Below is a small trained network, with its code and all its weights. Each question gives an input and a target symbol and asks what happens when units are switched off, that is, made to give their printed mean instead of their output.

import numpy as np


def w(rows, s, z=0):
    codes = np.array(rows[::2]) - 128.0
    scale = np.full(codes.shape[1], s)
    scale[-1] = z or s
    return codes * scale


def norm(h):
    return h / np.sqrt((h * h).mean(-1, keepdims=True) + 1e-5)


def f(y):
    return y / 2 * (1 + np.tanh(0.7978845608 * (y + 0.044715 * y**3)))


def softmax(a):
    e = np.exp(a - a.max(-1, keepdims=True))
    return e / e.sum(-1, keepdims=True)


def log_softmax(a):
    a = a - a.max(-1, keepdims=True)
    return a - np.log(np.exp(a).sum(-1, keepdims=True))


def net(x, mask):
    ids = ['ΔΘΣΩαγεζλμτφψ'.index(c) for c in x.split()]
    T = len(ids)
    res = E[ids] + P[:T]
    u = 0
    for l in range(2):
        r = norm(res)
        for j in range(2):
            rows = slice(4 * j, 4 * j + 4)
            q, k, v = (r @ M[l][rows].T for M in (Q, K, V))
            z = softmax(np.where(np.tri(T) > 0, q @ k.T / 4**0.5, -1e9)) @ v
            o = O[l][rows]
            res = res + np.where(mask[u + j], z, o[:, -1]) @ o[:, :-1]
        u += 2
        y = f(norm(res) @ A[l][:, :-1].T + A[l][:, -1])
        res = res + np.where(mask[u : u + 4], y, B[l][:, -1]) @ B[l][:, :-1]
        u += 4
    return log_softmax(norm(res)[-1] @ U[:, :-1].T + U[:, -1])


Q, K, V, O, A, B = {}, {}, {}, {}, {}, {}
E = w([
[167,4,175,108],'Δ',
[54,147,151,58],'Θ',
[168,172,151,41],'Σ',
[70,56,203,99],'Ω',
[33,148,112,119],'α',
[73,89,63,140],'γ',
[48,124,136,150],'ε',
[113,196,210,147],'ζ',
[191,149,46,61],'λ',
[221,102,65,125],'μ',
[74,200,166,156],'τ',
[96,212,95,120],'φ',
[71,203,96,177],'ψ',
],0.0028)
P = w([
[6,113,174,69],'0',
[32,120,159,85],'1',
[55,128,149,106],'2',
[78,142,143,130],'3',
[105,152,126,154],'4',
[118,160,120,172],'5',
[141,166,108,195],'6',
],0.0017)
Q[0] = w([
[70,222,73,135],'L0H1',
[59,163,84,130],'L0H1',
[104,37,132,102],'L0H1',
[221,150,106,23],'L0H1',
[48,139,58,158],'L0H2',
[242,58,117,63],'L0H2',
[42,161,151,164],'L0H2',
[155,8,175,62],'L0H2',
],0.015)
K[0] = w([
[85,175,71,188],'L0H1',
[113,162,113,188],'L0H1',
[154,105,190,131],'L0H1',
[54,71,112,66],'L0H1',
[168,158,151,167],'L0H2',
[94,69,176,56],'L0H2',
[152,156,87,184],'L0H2',
[119,5,134,143],'L0H2',
],0.018)
V[0] = w([
[105,119,32,76],'L0H1',
[124,87,199,213],'L0H1',
[198,255,190,42],'L0H1',
[127,131,113,110],'L0H1',
[114,117,97,118],'L0H2',
[162,101,82,122],'L0H2',
[119,93,73,193],'L0H2',
[42,93,52,201],'L0H2',
],0.0087)
O[0] = w([
[115,96,53,182,168],'L0H1',
[177,103,187,50,94],'L0H1',
[57,255,186,173,108],'L0H1',
[122,127,118,141,135],'L0H1',
[128,139,124,156,149],'L0H2',
[166,148,146,172,20],'L0H2',
[129,97,170,190,82],'L0H2',
[73,82,146,223,253],'L0H2',
],0.0094,0.0042)
A[0] = w([
[190,186,184,181,169],'L0N1',
[84,126,201,83,41],'L0N2',
[246,154,130,114,8],'L0N3',
[206,83,71,174,50],'L0N4',
],0.012,0.0014)
B[0] = w([
[148,93,22,116,118],'L0N1',
[206,130,98,248,203],'L0N2',
[43,100,37,127,130],'L0N3',
[159,155,58,149,250],'L0N4',
],0.011,0.0022)
Q[1] = w([
[44,60,61,103],'L1H1',
[51,16,195,107],'L1H1',
[183,102,10,141],'L1H1',
[171,181,28,50],'L1H1',
[132,106,154,89],'L1H2',
[166,85,162,115],'L1H2',
[75,107,159,82],'L1H2',
[148,102,160,62],'L1H2',
],0.014)
K[1] = w([
[77,74,45,114],'L1H1',
[47,19,148,179],'L1H1',
[216,124,45,104],'L1H1',
[165,153,87,6],'L1H1',
[128,120,88,139],'L1H2',
[156,140,107,169],'L1H2',
[96,95,83,119],'L1H2',
[166,144,63,145],'L1H2',
],0.016)
V[1] = w([
[170,94,182,127],'L1H1',
[82,97,253,128],'L1H1',
[96,124,161,115],'L1H1',
[146,93,224,154],'L1H1',
[125,144,235,86],'L1H2',
[178,137,93,181],'L1H2',
[155,99,140,218],'L1H2',
[92,80,104,132],'L1H2',
],0.0058)
O[1] = w([
[77,54,182,81,48],'L1H1',
[88,60,253,211,54],'L1H1',
[119,123,169,156,111],'L1H1',
[68,16,234,187,55],'L1H1',
[102,133,26,12,4],'L1H2',
[169,73,131,193,148],'L1H2',
[217,139,89,189,191],'L1H2',
[147,195,175,132,210],'L1H2',
],0.0042,0.0027)
A[1] = w([
[129,47,117,170,153],'L1N1',
[220,140,97,103,173],'L1N2',
[157,83,254,90,3],'L1N3',
[97,200,81,104,95],'L1N4',
],0.011,0.004)
B[1] = w([
[138,137,159,46,255],'L1N1',
[155,134,203,143,211],'L1N2',
[59,251,88,151,153],'L1N3',
[184,97,115,91,218],'L1N4',
],0.012,0.0042)
U = w([
[102,140,79,75,49],'Δ',
[131,141,104,98,25],'Θ',
[47,224,169,34,107],'Σ',
[166,26,157,38,165],'Ω',
[196,139,93,172,63],'α',
[140,11,67,180,82],'γ',
[182,194,211,111,144],'ε',
[49,68,59,83,110],'ζ',
[44,209,72,220,188],'λ',
[193,136,172,240,104],'μ',
[55,64,204,167,255],'τ',
[155,150,88,127,122],'φ',
[145,143,156,114,157],'ψ',
],0.012,0.0046)

Each question gives the input, a string of symbols that net reads in full, and the target symbol t.
The units are the heads (4 rows each of Q, K, V and O) and the neurons (one row each of A and B). Each row of codes is followed by its name. A weight is (code - 128) times the scale printed after its matrix; where a second scale follows, it is the last column's (O, A, B and U).
mask holds one flag per unit, layer by layer, with each layer's heads first. A switched-off unit (its flag False) gives its mean, the last column of its rows in O or B, instead of its output. The means were averaged over made-up inputs and are rounded, as every weight is.
A unit's drop is (log p(t) with every unit on - log p(t) with that unit switched off) / (log p(t) with every unit on - log p(t) with every unit switched off).
The circuit of an input: a set's keep is (log p(t) with only the set's units on - log p(t) with every unit switched off) / (log p(t) with every unit on - log p(t) with every unit switched off). Starting from all 12 units, units are removed one at a time, each time the one whose removal leaves the highest keep (on an exact tie, the one counted first), for as long as the keep stays at least 0.8.
circuit, biggest first: the units of the circuit, biggest drop first
unit that matters most: the unit with the biggest drop
top k neurons: the k neurons with the biggest drops, biggest first
top k neurons in layer l: the k neurons of layer l with the biggest drops, biggest first
heads that matter: for each layer, one digit per head in row order, 1 if its drop is at least 0.15 and else 0, layers parted by /
input γ λ Ω, target τ: circuit, biggest first => (L0H2, L1N1)
input Δ φ φ τ ε Θ, target μ: circuit, biggest first => (L0H1, L0N2)
input ε Ω λ ψ φ Θ, target τ: heads that matter => 00 / 10
input Ω τ φ Ω ζ, target λ: top 3 neurons => (L1N1, L0N2, L1N2)
input Δ ψ Ω ψ φ, target τ: circuit, biggest first => (L1H1, L0N4, L0N2)
input Ω Ω Ω ζ α, target ε: circuit, biggest first => (L0H2, L0N2, L0H1)
input Ω ψ φ, target τ: unit that matters most => L0H2
input Θ τ μ φ ζ, target λ: heads that matter => 10 / 00
input φ Ω ε Θ Σ, target Ω: top 3 neurons => (L0N2, L0N4, L1N4)
input Ω φ μ, target Ω: heads that matter => 10 / 00
input Θ φ Θ λ Ω, target Σ: top 2 neurons in layer 1 => (L1N3, L1N1)
input α ζ τ, target μ: top 2 neurons => (L0N2, L1N3)
input φ Θ Σ γ ζ, target ε: circuit, biggest first => (L0H2, L1N2)
input Ω Ω φ λ, target Ω: top neuron => (L0N2)
input ψ Δ Ω Θ ζ Σ, target Ω: top 3 neurons => (L1N4, L0N4, L1N3)
input Ω ψ ψ α, target τ: heads that matter => 01 / 00
input Ω Θ Ω φ φ ψ ζ, target τ: heads that matter => 01 / 10
input Ω λ μ, target Ω: heads that matter => 11 / 00
input ζ φ Θ, target λ: circuit, biggest first => (L0H1, L1N1)
input Σ ε γ Θ ζ Θ, target ε: circuit, biggest first => (L0H2, L0H1, L0N2)
input λ ζ μ, target λ: circuit, biggest first => (L0H1)
input γ τ τ γ ε, target μ: circuit, biggest first => (L0H1, L0N2)
input α φ φ Ω, target ε: top 3 neurons => (L0N2, L1N3, L1N2)
input Ω φ Ω Ω Θ ζ ζ, target ε: top 3 neurons => (L0N2, L1N2, L0N4)
input τ α τ, target μ: circuit, biggest first => (L0N2, L0H1)
input Θ φ ζ ζ Θ, target ε: top 2 neurons => (L0N2, L1N4)
input ε ψ Θ Δ Ω, target Ω: circuit, biggest first => (L0H1)
